Below is a small trained network, with its code and all its weights. Each question gives an input and a class and asks what happens when units are switched off, that is, made to give their printed mean instead of their output.

import numpy as np


def w(rows, s, z=0):
    codes = np.array(rows[::2]) - 128.0
    scale = np.full(codes.shape[1], s)
    scale[-1] = z or s
    return codes * scale


def norm(h):
    return h / np.sqrt((h * h).mean(-1, keepdims=True) + 1e-5)


def f(y):
    return y / 2 * (1 + np.tanh(0.7978845608 * (y + 0.044715 * y**3)))


def log_softmax(a):
    a = a - a.max(-1, keepdims=True)
    return a - np.log(np.exp(a).sum(-1, keepdims=True))


def net(x, mask):
    res = np.array(x, float).reshape(1, 3) / 4 @ E
    u = 0
    for l in range(4):
        y = f(norm(res) @ A[l][:, :-1].T + A[l][:, -1])
        res = res + np.where(mask[u : u + 4], y, B[l][:, -1]) @ B[l][:, :-1]
        u += 4
    return log_softmax(norm(res)[-1] @ U[:, :-1].T + U[:, -1])


A, B = {}, {}
E = w([
[31,153,116,129,96,14,103,86,79,236],'x0',
[124,141,247,113,192,86,221,62,176,83],'x1',
[92,59,210,164,115,157,100,124,79,204],'x2',
],0.011)
A[0] = w([
[131,63,239,91,138,221,153,166,170,148,2],'L0N0',
[132,119,254,229,108,230,113,66,118,79,3],'L0N1',
[140,159,125,123,222,50,176,139,212,96,90],'L0N2',
[187,136,185,167,188,202,107,148,168,76,85],'L0N3',
],0.0071,0.0066)
B[0] = w([
[89,74,74,109,184,168,140,146,132,163,200],'L0N0',
[75,9,104,139,212,214,53,146,144,151,206],'L0N1',
[88,145,254,74,129,128,126,19,186,108,246],'L0N2',
[221,53,78,87,164,128,165,112,134,144,252],'L0N3',
],0.0096,0.0042)
A[1] = w([
[184,157,107,92,168,144,195,124,96,2,2],'L1N0',
[26,102,154,110,157,86,64,92,90,248,177],'L1N1',
[64,164,93,144,127,40,85,136,43,238,175],'L1N2',
[68,79,186,161,170,168,72,162,133,205,176],'L1N3',
],0.0087,0.0048)
B[1] = w([
[140,167,40,159,115,70,95,139,123,209,156],'L1N0',
[111,122,111,138,52,101,109,139,32,80,253],'L1N1',
[247,99,57,194,136,96,100,56,137,167,247],'L1N2',
[164,118,90,113,171,87,111,57,38,142,207],'L1N3',
],0.011,0.012)
A[2] = w([
[175,110,137,24,240,216,235,130,240,91,93],'L2N0',
[141,145,132,114,102,95,114,76,145,123,4],'L2N1',
[2,132,167,244,77,165,122,101,54,225,187],'L2N2',
[185,158,74,206,124,158,126,154,206,150,92],'L2N3',
],0.0071,0.0027)
B[2] = w([
[122,115,111,211,63,82,93,116,49,168,253],'L2N0',
[130,97,106,180,144,95,181,91,187,131,146],'L2N1',
[186,200,21,175,64,95,170,118,90,125,194],'L2N2',
[105,135,126,94,75,163,1,99,139,168,187],'L2N3',
],0.013,0.0062)
A[3] = w([
[68,121,162,67,63,231,94,220,79,132,2],'L3N0',
[111,166,149,130,80,14,111,49,99,45,211],'L3N1',
[136,186,111,57,96,167,113,164,114,90,26],'L3N2',
[1,215,197,56,104,55,203,120,174,149,125],'L3N3',
],0.0091,0.0015)
B[3] = w([
[127,87,142,250,143,123,177,211,51,136,142],'L3N0',
[131,167,107,86,96,67,132,86,97,91,253],'L3N1',
[119,16,246,95,166,141,137,191,200,135,133],'L3N2',
[88,199,218,85,201,178,180,103,127,62,172],'L3N3',
],0.014,0.012)
U = w([
[127,30,113,105,208,190,130,113,81,162,139],'0',
[119,92,178,159,137,189,149,217,140,145,65],'1',
[170,155,81,139,78,62,116,57,66,154,197],'2',
[42,227,166,70,165,101,173,78,173,42,115],'3',
[165,187,91,74,104,159,60,143,255,164,87],'4',
[96,144,146,150,142,120,228,165,177,119,3],'5',
],0.014,0.0055)

Each question gives the input, the list of numbers given to net, and the class t.
The units are the neurons (one row each of A and B). Each row of codes is followed by its name. A weight is (code - 128) times the scale printed after its matrix; where a second scale follows, it is the last column's (A, B and U).
mask holds one flag per neuron, layer by layer. A switched-off neuron (its flag False) gives its mean, the last column of its row in B, instead of its output. The means were averaged over made-up inputs and are rounded, as every weight is.
A unit's drop is (log p(t) with every unit on - log p(t) with that unit switched off) / (log p(t) with every unit on - log p(t) with every unit switched off).
The circuit of an input: a set's keep is (log p(t) with only the set's units on - log p(t) with every unit switched off) / (log p(t) with every unit on - log p(t) with every unit switched off). Starting from the 12 units with the biggest drops (on a tie, the unit counted first), units are removed one at a time, each time the one whose removal leaves the highest keep (on an exact tie, the one counted first), for as long as the keep stays at least 0.8.
units of the circuit, in order: the units of the circuit, biggest drop first
top k neurons: the k neurons with the biggest drops, biggest first
k most important neurons of layer l: the k neurons of layer l with the biggest drops, biggest first
drop when u is switched off: that unit's drop, to one decimal
input [-8,6,4], class 0: top neuron : [L0N1]
input [-1,5,-4], class 3: units of the circuit, in order : [L0N2; L1N2]
input [-7,6,2], class 0: top 2 neurons : [L0N1; L3N1]
input [-3,-7,-3], class 1: top 2 neurons : [L1N2; L3N0]
input [5,2,-5], class 3: top 2 neurons : [L0N2; L3N3]
input [-5,-5,-3], class 4: top 3 neurons : [L1N1; L1N0; L0N1]
input [-5,-1,-6], class 4: 2 most important neurons of layer 1 : [L1N0; L1N3]
input [5,3,-4], class 3: top 2 neurons : [L0N2; L3N3]
input [-4,-8,0], class 1: top 2 neurons : [L1N2; L3N0]
input [-1,-2,-6], class 4: top 2 neurons : [L1N0; L1N1]
input [-5,-6,-8], class 4: drop when L1N0 is switched off : 0.1
input [0,-7,-5], class 4: drop when L1N1 is switched off : 0.3
input [4,2,-4], class 3: drop when L0N2 is switched off : 0.5
input [-3,-1,8], class 0: units of the circuit, in order : [L0N1]
input [-3,-7,-7], class 1: 2 most important neurons of layer 1 : [L1N2; L1N3]
